Below is a small trained network, with its code and all its weights. Each question gives an input and a class and asks what happens when units are switched off, that is, made to give their printed mean instead of their output.

import numpy as np


def w(rows, s, z=0):
    codes = np.array(rows[::2]) - 128.0
    scale = np.full(codes.shape[1], s)
    scale[-1] = z or s
    return codes * scale


def f(y):
    return np.maximum(y, 0)


def log_softmax(a):
    a = a - a.max(-1, keepdims=True)
    return a - np.log(np.exp(a).sum(-1, keepdims=True))


def net(x, mask):
    res = np.array(x, float).reshape(1, 8) / 4 @ E
    y = f(res @ A[0][:, :-1].T + A[0][:, -1])
    res = res + np.where(mask, y, B[0][:, -1]) @ B[0][:, :-1]
    return log_softmax(res[-1] @ U[:, :-1].T + U[:, -1])


A, B = {}, {}
E = w([
[129,130,130,132,124,129,125],'x0',
[131,226,87,40,149,170,85],'x1',
[128,129,129,129,131,128,132],'x2',
[128,132,129,128,132,127,129],'x3',
[240,111,107,128,140,194,186],'x4',
[147,80,138,118,219,115,58],'x5',
[187,151,103,109,117,11,145],'x6',
[145,114,246,48,102,128,141],'x7',
],0.011)
A[0] = w([
[163,153,105,87,111,31,128,56],'n1',
[110,127,147,141,91,183,110,116],'n2',
[99,3,192,246,89,57,171,33],'n3',
[34,137,153,141,144,205,126,99],'n4',
[119,136,158,114,166,121,159,82],'n5',
[107,74,115,123,113,201,121,26],'n6',
[149,132,102,114,117,26,135,70],'n7',
[53,81,130,123,139,177,107,95],'n8',
[128,115,227,24,82,96,122,59],'n9',
[115,206,88,32,126,147,87,33],'n10',
[132,42,109,123,231,123,41,145],'n11',
[103,114,51,189,138,165,94,60],'n12',
[226,125,99,122,159,172,168,2],'n13',
[47,135,141,108,127,98,109,76],'n14',
[8,117,139,138,113,47,81,12],'n15',
[57,208,131,95,139,97,76,106],'n16',
[71,171,86,165,32,154,191,186],'n17',
[114,151,7,180,166,79,151,59],'n18',
[165,95,207,68,144,130,158,37],'n19',
],0.011,0.0095)
B[0] = w([
[171,206,206,203,194,127,126,173],'n1',
[146,180,143,176,150,74,128,158],'n2',
[67,207,4,86,217,186,146,248],'n3',
[181,173,173,199,169,85,113,186],'n4',
[131,137,119,153,90,124,119,134],'n5',
[193,173,193,170,164,142,143,146],'n6',
[201,186,237,203,205,121,97,175],'n7',
[196,189,164,189,161,109,98,170],'n8',
[35,118,113,180,26,158,65,198],'n9',
[47,200,13,139,211,160,175,191],'n10',
[83,177,160,40,50,2,207,223],'n11',
[63,127,183,154,39,170,95,176],'n12',
[184,34,130,141,97,185,245,168],'n13',
[193,81,166,134,106,165,191,166],'n14',
[228,9,102,123,82,202,220,189],'n15',
[157,62,97,105,129,186,182,196],'n16',
[124,124,168,27,108,13,134,219],'n17',
[37,106,160,179,25,180,48,202],'n18',
[60,131,119,156,39,165,86,172],'n19',
],0.0082,0.015)
U = w([
[65,115,142,187,19,153,31,94],'0',
[99,184,34,96,195,155,135,99],'1',
[223,36,127,126,84,162,193,124],'2',
[195,180,221,210,177,76,81,101],'3',
[137,108,130,89,115,87,75,254],'4',
[108,151,173,24,67,2,152,82],'5',
],0.0089,0.025)

Each question gives the input, the list of numbers given to net, and the class t.
The units are the neurons (one row each of A and B). Each row of codes is followed by its name. A weight is (code - 128) times the scale printed after its matrix; where a second scale follows, it is the last column's (A, B and U).
mask holds one flag per neuron, in row order. A switched-off neuron (its flag False) gives its mean, the last column of its row in B, instead of its output. The means were averaged over made-up inputs and are rounded, as every weight is.
A unit's drop is (log p(t) with every unit on - log p(t) with that unit switched off) / (log p(t) with every unit on - log p(t) with every unit switched off).
The circuit of an input: a set's keep is (log p(t) with only the set's units on - log p(t) with every unit switched off) / (log p(t) with every unit on - log p(t) with every unit switched off). Starting from the 12 units with the biggest drops (on a tie, the unit counted first), units are removed one at a time, each time the one whose removal leaves the highest keep (on an exact tie, the one counted first), for as long as the keep stays at least 0.8.
circuit, biggest first: the units of the circuit, biggest drop first
unit that matters most: the unit with the biggest drop
top k neurons: the k neurons with the biggest drops, biggest first
drop when u is switched off: that unit's drop, to one decimal
input [1,1,6,6,-6,1,-8,0], class 3: top 2 neurons => [n4 n8]
input [-1,2,4,-8,6,-8,4,-8], class 0: unit that matters most => n18
input [-2,-1,5,-4,1,3,-2,2], class 5: circuit, biggest first => [n11 n3 n15]
input [-6,-7,-5,-5,-7,3,4,-6], class 1: top 2 neurons => [n3 n9]
input [2,2,-6,-5,2,-2,7,-6], class 3: top 3 neurons => [n7 n1 n9]
input [-3,6,5,4,1,-7,-7,2], class 3: circuit, biggest first => [n4 n2]
input [-1,7,-4,-3,8,-4,-5,-2], class 2: top 2 neurons => [n13 n3]
input [8,-4,-2,-5,-6,5,-1,8], class 0: top 2 neurons => [n9 n19]
input [-4,-2,-3,-3,0,8,-8,3], class 3: top 4 neurons => [n8 n4 n17 n6]
input [5,-5,7,5,1,3,4,-3], class 1: top 2 neurons => [n3 n17]
input [0,3,5,-3,6,-7,-5,-5], class 5: top 2 neurons => [n17 n15]
input [5,4,0,-7,3,1,-3,-4], class 4: top 3 neurons => [n3 n9 n19]
input [-4,-3,0,4,-3,4,5,-4], class 3: top 4 neurons => [n7 n1 n17 n9]
input [2,1,1,-3,-8,-8,-8,-5], class 2: top 2 neurons => [n15 n16]
input [6,8,3,2,-1,-4,-2,7], class 1: top 3 neurons => [n10 n18 n12]
input [8,-3,8,4,-4,4,-1,-8], class 0: top 2 neurons => [n18 n12]
input [-4,-6,-2,-7,-1,6,-3,8], class 0: unit that matters most => n9
input [-2,-6,-8,1,5,-3,-7,2], class 3: circuit, biggest first => [n6 n2 n15]
input [4,8,1,6,1,3,8,-8], class 0: top 3 neurons => [n18 n3 n12]
input [5,3,6,-2,-6,-2,0,7], class 0: circuit, biggest first => [n9]
input [-5,-7,8,-4,2,-8,-4,3], class 5: top 3 neurons => [n17 n10 n16]
input [3,-5,0,-1,5,3,4,6], class 0: circuit, biggest first => [n19 n9]
input [-2,-4,-7,-8,0,1,1,-1], class 1: drop when n17 is switched off => 0.2
input [-1,1,-7,-6,1,2,5,0], class 3: drop when n19 is switched off => 0.0
input [-4,-6,-1,8,5,4,6,2], class 1: drop when n18 is switched off => 0.1
input [-5,-7,-7,0,-8,1,-2,1], class 2: drop when n15 is switched off => 1.7
input [-2,1,-8,6,3,-7,2,-5], class 5: circuit, biggest first => [n17]
